Each row has a name. Each piece below is followed by the name of the row it came from, unless a question asks for something else. Each question is about the rows just above it.

[ 33.1  -6.4  -5.5 -14.2  -5.5  -4.7  -7.8  32.8   5.0  -6.1   2.8   6.0
  -3.6  -9.7  -7.1  -4.9 -38.9 -14.8  -6.4  15.7  -6.2 -38.4 -15.1  -5.7
   6.3 -14.8 -14.1   7.7  54.0  51.0   4.3   5.1 -45.5  -6.9   8.3  -7.4
  -6.0  11.8  -2.7  12.4   6.5   3.7]  (69)
[-14.3 -10.8   4.7  14.1 -22.7 -21.5  12.4 -13.3  19.2 -16.5   8.7  22.2
  -6.8  -3.2 -22.7  11.5  13.1   5.4 -13.5   3.4 -14.3  14.2  14.5   8.4
  19.8  -0.3  10.0  23.8 -16.1 -18.5  10.6   6.9  14.1   8.1 -11.7  11.9
 -23.9   9.6  -9.7   5.9  23.7   9.0]  (137)
[ 26.7 -14.3  -5.5  -8.0  -7.0  -5.4  -7.4  20.6   8.8 -11.6  10.4   6.9
  -1.4  -9.2  -7.4  -7.5 -26.4 -14.1 -10.5  11.5 -18.8 -24.7 -11.1  -8.2
   5.5 -10.8  -5.8   7.4  29.5  30.7  11.3   8.4 -26.4  -7.7   7.9  -7.9
  -6.6   9.1 -12.7   9.5   7.6   9.8]  (166)
[  1.5  90.8  13.4  -2.3   2.2   1.2   7.1   1.3  -1.2  22.9 -39.7  -3.2
   2.3  -4.8   1.0   6.2  -2.9  -0.5  18.9  -5.3  67.7  -2.4   5.5  13.3
  -3.4 -14.0  -0.9  -3.4   3.1   3.0 -47.8 -48.7  -4.0   8.3  -4.7   6.2
   1.0  -7.5  72.0  -5.1  -3.5 -50.7]  (44)
[-10.8 -14.3] is which row, read backwards?
(137)
(166) without one entry, shuffled: [-18.8  -5.8  -5.4  26.7  20.6  10.4   7.9 -26.4  -9.2 -14.1  -7.9  -7.0
  -8.0 -24.7  11.3  30.7   9.8  -6.6   9.1  -7.5 -14.3 -10.8  11.5  -8.2
  -7.4  -1.4  -7.4 -10.5   9.5   8.4 -11.1 -11.6   6.9  29.5  -7.7 -26.4
   7.4   8.8   5.5 -12.7   7.6]. Gone:
[-5.5]
[ -7.4   8.3  -6.9 -45.5   5.1] is which row, read backwards?
(69)

[ 17.0  14.9   7.4  27.0  -7.9  -4.7  -1.3  -4.1   9.7 -19.3  10.8  21.3
   4.8 -24.4 -28.1   2.0 -10.3  -9.9  15.2  -8.7] : (102)
[-53.4  -2.7   2.4   0.9 -17.5   7.0 -44.1   6.4   2.3  -5.4   0.3  -5.0
  45.1  45.3  81.3  63.0 -18.1 -16.8 -36.0  36.3] : (69)
[ 30.8   8.2  23.7 -23.2 -53.7 -45.7  54.5  39.0 -23.0  39.2 -31.5 -15.4
  39.2  39.4  70.6  54.7 -15.5 -14.3 -31.0  31.6] : (166)
[  7.9  18.7   0.2  19.9  -7.0  14.8 -16.9 -13.5   7.8 -19.0  -0.7  22.1
  -8.2 -27.4 -37.9 -18.5  -0.3  -5.5   9.1 -12.9] : (184)
[-46.0 -34.7 -22.1 -40.4  48.6  30.2 -16.1  -4.2  -4.9  25.0   1.0 -35.0
 -22.4  37.3  31.6 -21.5  30.3  30.8 -10.9   7.6] : (142)
[-16.2  25.3   5.4 -11.3  47.0  40.2 -33.2 -21.9  23.8 -22.0  30.5  17.9
 -22.0 -22.0 -44.8 -33.3  18.2  17.5  29.9 -16.5] : (80)
[ 16.8  25.3   5.4 -11.3 -53.6  -2.7   2.4   0.9 -17.5   7.0 -44.1   6.4
   2.3  -5.4   0.3  -5.0  -5.8 -16.9 -27.4   2.0] : (44)
Shuffled (166) with one entry gone: [ 30.8 -15.5 -31.5 -53.7  70.6  39.4   8.2  39.2 -31.0 -15.4  31.6  54.7
 -45.7 -14.3  39.0  54.5 -23.2 -23.0  39.2], missing
[23.7]
The row with [-53.6  -2.7   2.4   0.9 -17.5   7.0 -44.1   6.4   2.3  -5.4   0.3  -5.0] is
(44)
Which row holds [ 16.8  25.3   5.4 -11.3 -53.6  -2.7   2.4   0.9 -17.5   7.0 -44.1   6.4
   2.3  -5.4   0.3  -5.0  -5.8 -16.9 -27.4   2.0]?
(44)
q: [ 10.8  21.3   4.8 -24.4 -28.1   2.0 -10.3  -9.9  15.2  -8.7]
(102)
Put [-53.6 -44.1 -27.4 -17.5 -16.9 -11.3  -5.8  -5.4  -5.0  -2.7   0.3   0.9
   2.0   2.3   2.4   5.4   6.4   7.0  16.8  25.3] back in order: which row is it?
(44)
Which row holds this, read backwards? [81.3 45.3]
(69)
The row with [  0.3  -5.0  45.1  45.3  81.3  63.0 -18.1] is
(69)

[ 20.3 -24.2  73.4   3.6  75.8  10.1 -66.7] : (119)
[ 31.9 -21.5 -23.7  25.1 -17.3  23.9   3.7] : (44)
[-67.2  41.1  63.6 -41.7  59.5 -25.4 -25.5] : (140)
[ 54.5 -29.1 -90.9  82.4 -71.5  37.9  36.3] : (102)
[ 27.9 -33.6  73.8 -31.2  75.7  22.3 -61.0] : (142)
[-72.3 -54.5  32.5 -13.5  28.5 -54.4  -5.2] : (69)
[ 65.2 -53.2  68.2  35.1 -74.3 -15.9  61.2] : (137)
[ 39.1 -43.5  65.2 -53.0  68.2  35.1 -52.0] : (166)
[-29.9  29.3 -74.5  25.8 -65.2 -20.7  58.7] : (80)
[ 74.8 -59.2  11.2  49.6  18.5  52.2 -41.7] : (71)
[ 71.8 -65.0  24.1 -50.1  30.7  65.5 -28.8] : (15)
Which entry of (69) is missing from [-13.5 -54.5 -72.3  -5.2  28.5  32.5]?
[-54.4]
Which row holds [ 35.1  68.2 -53.0  65.2] read backwards?
(166)
Shuffled (140) with one entry gone: [-25.4  41.1  63.6  59.5 -41.7 -67.2], missing
[-25.5]

